Below is a small trained network, with its code and all its weights. Each question gives an input and a class and asks what happens when units are switched off, that is, made to give their printed mean instead of their output.

import numpy as np


def w(rows, s, z=0):
    codes = np.array(rows[::2]) - 128.0
    scale = np.full(codes.shape[1], s)
    scale[-1] = z or s
    return codes * scale


def norm(h):
    return h / np.sqrt((h * h).mean(-1, keepdims=True) + 1e-5)


def f(y):
    return np.maximum(y, 0)


def log_softmax(a):
    a = a - a.max(-1, keepdims=True)
    return a - np.log(np.exp(a).sum(-1, keepdims=True))


def net(x, mask):
    res = np.array(x, float).reshape(1, 6) / 4 @ E
    u = 0
    for l in range(3):
        y = f(norm(res) @ A[l][:, :-1].T + A[l][:, -1])
        res = res + np.where(mask[u : u + 13], y, B[l][:, -1]) @ B[l][:, :-1]
        u += 13
    return log_softmax(norm(res)[-1] @ U[:, :-1].T + U[:, -1])


A, B = {}, {}
E = w([
[125,132,119,127],'x0',
[129,126,134,128],'x1',
[124,102,157,47],'x2',
[114,3,119,128],'x3',
[128,129,125,127],'x4',
[67,155,144,123],'x5',
],0.0061)
A[0] = w([
[129,123,134,96,13],'0.n0',
[111,183,139,157,89],'0.n1',
[148,159,112,162,215],'0.n2',
[178,79,119,138,9],'0.n3',
[83,190,67,148,87],'0.n4',
[193,134,113,183,165],'0.n5',
[129,131,93,113,227],'0.n6',
[155,84,113,181,47],'0.n7',
[170,126,84,141,162],'0.n8',
[62,129,143,254,212],'0.n9',
[122,57,151,126,223],'0.n10',
[139,164,154,161,139],'0.n11',
[144,157,77,81,176],'0.n12',
],0.0079,0.0014)
B[0] = w([
[105,159,97,215,141],'0.n0',
[138,121,197,184,202],'0.n1',
[128,79,94,98,202],'0.n2',
[159,91,156,84,167],'0.n3',
[127,107,179,141,210],'0.n4',
[147,155,225,147,201],'0.n5',
[116,128,184,170,161],'0.n6',
[98,133,99,161,178],'0.n7',
[145,62,192,124,173],'0.n8',
[113,107,3,165,252],'0.n9',
[75,153,57,125,215],'0.n10',
[68,138,155,148,188],'0.n11',
[138,89,197,130,182],'0.n12',
],0.0048,0.0042)
A[1] = w([
[123,174,129,157,106],'1.n0',
[112,203,216,146,105],'1.n1',
[149,173,129,54,136],'1.n2',
[132,73,83,49,116],'1.n3',
[165,221,99,122,120],'1.n4',
[131,112,131,213,136],'1.n5',
[152,111,161,156,225],'1.n6',
[197,47,161,67,91],'1.n7',
[10,77,108,149,155],'1.n8',
[78,2,55,139,191],'1.n9',
[193,141,43,243,2],'1.n10',
[225,229,124,185,156],'1.n11',
[132,120,73,137,39],'1.n12',
],0.0065,0.0021)
B[1] = w([
[111,100,181,119,158],'1.n0',
[165,86,44,88,211],'1.n1',
[145,160,104,211,162],'1.n2',
[214,127,65,127,173],'1.n3',
[156,3,59,86,162],'1.n4',
[139,139,187,246,186],'1.n5',
[94,161,95,84,176],'1.n6',
[132,166,84,124,177],'1.n7',
[120,118,198,72,220],'1.n8',
[146,90,63,84,253],'1.n9',
[162,199,165,45,186],'1.n10',
[104,80,79,148,202],'1.n11',
[116,166,91,195,140],'1.n12',
],0.0043,0.0056)
A[2] = w([
[5,49,100,156,155],'2.n0',
[152,127,253,218,77],'2.n1',
[201,108,180,110,244],'2.n2',
[76,175,154,223,78],'2.n3',
[171,129,146,93,138],'2.n4',
[73,176,120,221,77],'2.n5',
[149,72,134,155,253],'2.n6',
[158,179,174,217,167],'2.n7',
[178,97,147,224,49],'2.n8',
[71,156,150,110,195],'2.n9',
[85,216,191,51,136],'2.n10',
[182,68,47,111,120],'2.n11',
[98,31,41,177,122],'2.n12',
],0.0069,0.0013)
B[2] = w([
[58,253,90,126,233],'2.n0',
[165,119,83,81,189],'2.n1',
[68,181,68,131,195],'2.n2',
[120,114,151,60,209],'2.n3',
[96,197,80,113,171],'2.n4',
[87,161,127,56,213],'2.n5',
[187,152,134,150,200],'2.n6',
[121,37,118,50,210],'2.n7',
[142,68,139,148,204],'2.n8',
[141,45,168,134,169],'2.n9',
[186,81,197,233,195],'2.n10',
[149,150,196,142,253],'2.n11',
[135,127,205,196,255],'2.n12',
],0.0063,0.0044)
U = w([
[203,64,70,73,205],'0',
[171,104,207,213,245],'1',
[24,130,159,25,101],'2',
[41,175,64,203,12],'3',
[180,250,89,98,4],'4',
],0.015,0.0023)

Each question gives the input, the list of numbers given to net, and the class t.
The units are the neurons (one row each of A and B). Each row of codes is followed by its name. A weight is (code - 128) times the scale printed after its matrix; where a second scale follows, it is the last column's (A, B and U).
mask holds one flag per neuron, layer by layer. A switched-off neuron (its flag False) gives its mean, the last column of its row in B, instead of its output. The means were averaged over made-up inputs and are rounded, as every weight is.
A unit's drop is (log p(t) with every unit on - log p(t) with that unit switched off) / (log p(t) with every unit on - log p(t) with every unit switched off).
The circuit of an input: a set's keep is (log p(t) with only the set's units on - log p(t) with every unit switched off) / (log p(t) with every unit on - log p(t) with every unit switched off). Starting from the 12 units with the biggest drops (on a tie, the unit counted first), units are removed one at a time, each time the one whose removal leaves the highest keep (on an exact tie, the one counted first), for as long as the keep stays at least 0.8.
units of the circuit, in order: the units of the circuit, biggest drop first
most important unit: the unit with the biggest drop
top k neurons: the k neurons with the biggest drops, biggest first
top k neurons in layer l: the k neurons of layer l with the biggest drops, biggest first
drop of u: that unit's drop, to one decimal
input [6,8,-8,8,-4,2], class 3: units of the circuit, in order => (2.n0)
input [-7,2,-5,8,8,-8], class 1: top 2 neurons in layer 2 => (2.n12 2.n11)
input [-6,2,0,5,-4,5], class 3: units of the circuit, in order => (2.n0 2.n7)
input [8,-3,4,-3,-3,0], class 4: top 4 neurons => (1.n1 0.n9 0.n12 2.n12)
input [-1,-2,8,0,-7,2], class 1: top 4 neurons => (2.n10 0.n9 1.n1 0.n2)
input [2,-5,0,4,8,0], class 1: top 3 neurons => (2.n12 2.n11 1.n3)
input [-2,7,5,-4,-2,0], class 4: top 2 neurons => (1.n1 2.n12)
input [3,-2,0,-2,-3,-2], class 0: top 2 neurons => (1.n9 2.n0)
input [1,5,0,3,2,3], class 3: top 2 neurons => (2.n0 0.n10)
input [-5,3,-8,0,7,-1], class 0: top 3 neurons => (0.n5 2.n7 1.n10)
input [5,-3,0,-6,-5,8], class 2: top 4 neurons in layer 2 => (2.n5 2.n12 2.n3 2.n11)
input [0,1,2,-7,4,1], class 1: top 2 neurons => (2.n10 1.n9)
input [-5,8,-4,-3,-7,2], class 2: top 2 neurons => (2.n5 0.n11)
input [-4,-3,8,-6,-2,1], class 1: top 2 neurons => (2.n10 1.n9)
input [0,1,-1,-4,-3,-7], class 0: most important unit => 0.n5
input [3,2,-6,7,6,-8], class 1: top 2 neurons in layer 2 => (2.n12 2.n11)
input [7,-4,-1,1,6,-6], class 1: top 2 neurons => (1.n10 0.n1)
input [-7,3,-8,6,5,3], class 3: top 2 neurons => (2.n0 0.n9)
input [-2,3,5,0,-2,6], class 1: top 2 neurons => (2.n10 0.n9)
input [0,-1,3,0,1,-2], class 4: most important unit => 0.n9
input [-7,-7,0,3,-6,7], class 3: top 2 neurons => (0.n9 2.n0)
input [-5,0,2,0,3,6], class 1: top 2 neurons in layer 1 => (1.n9 1.n11)
input [7,-6,8,-4,-5,6], class 1: drop of 2.n10 => 0.8
input [-4,2,7,-4,-2,8], class 1: drop of 2.n10 => 0.7
input [6,6,2,-4,-7,6], class 1: drop of 2.n10 => 0.6
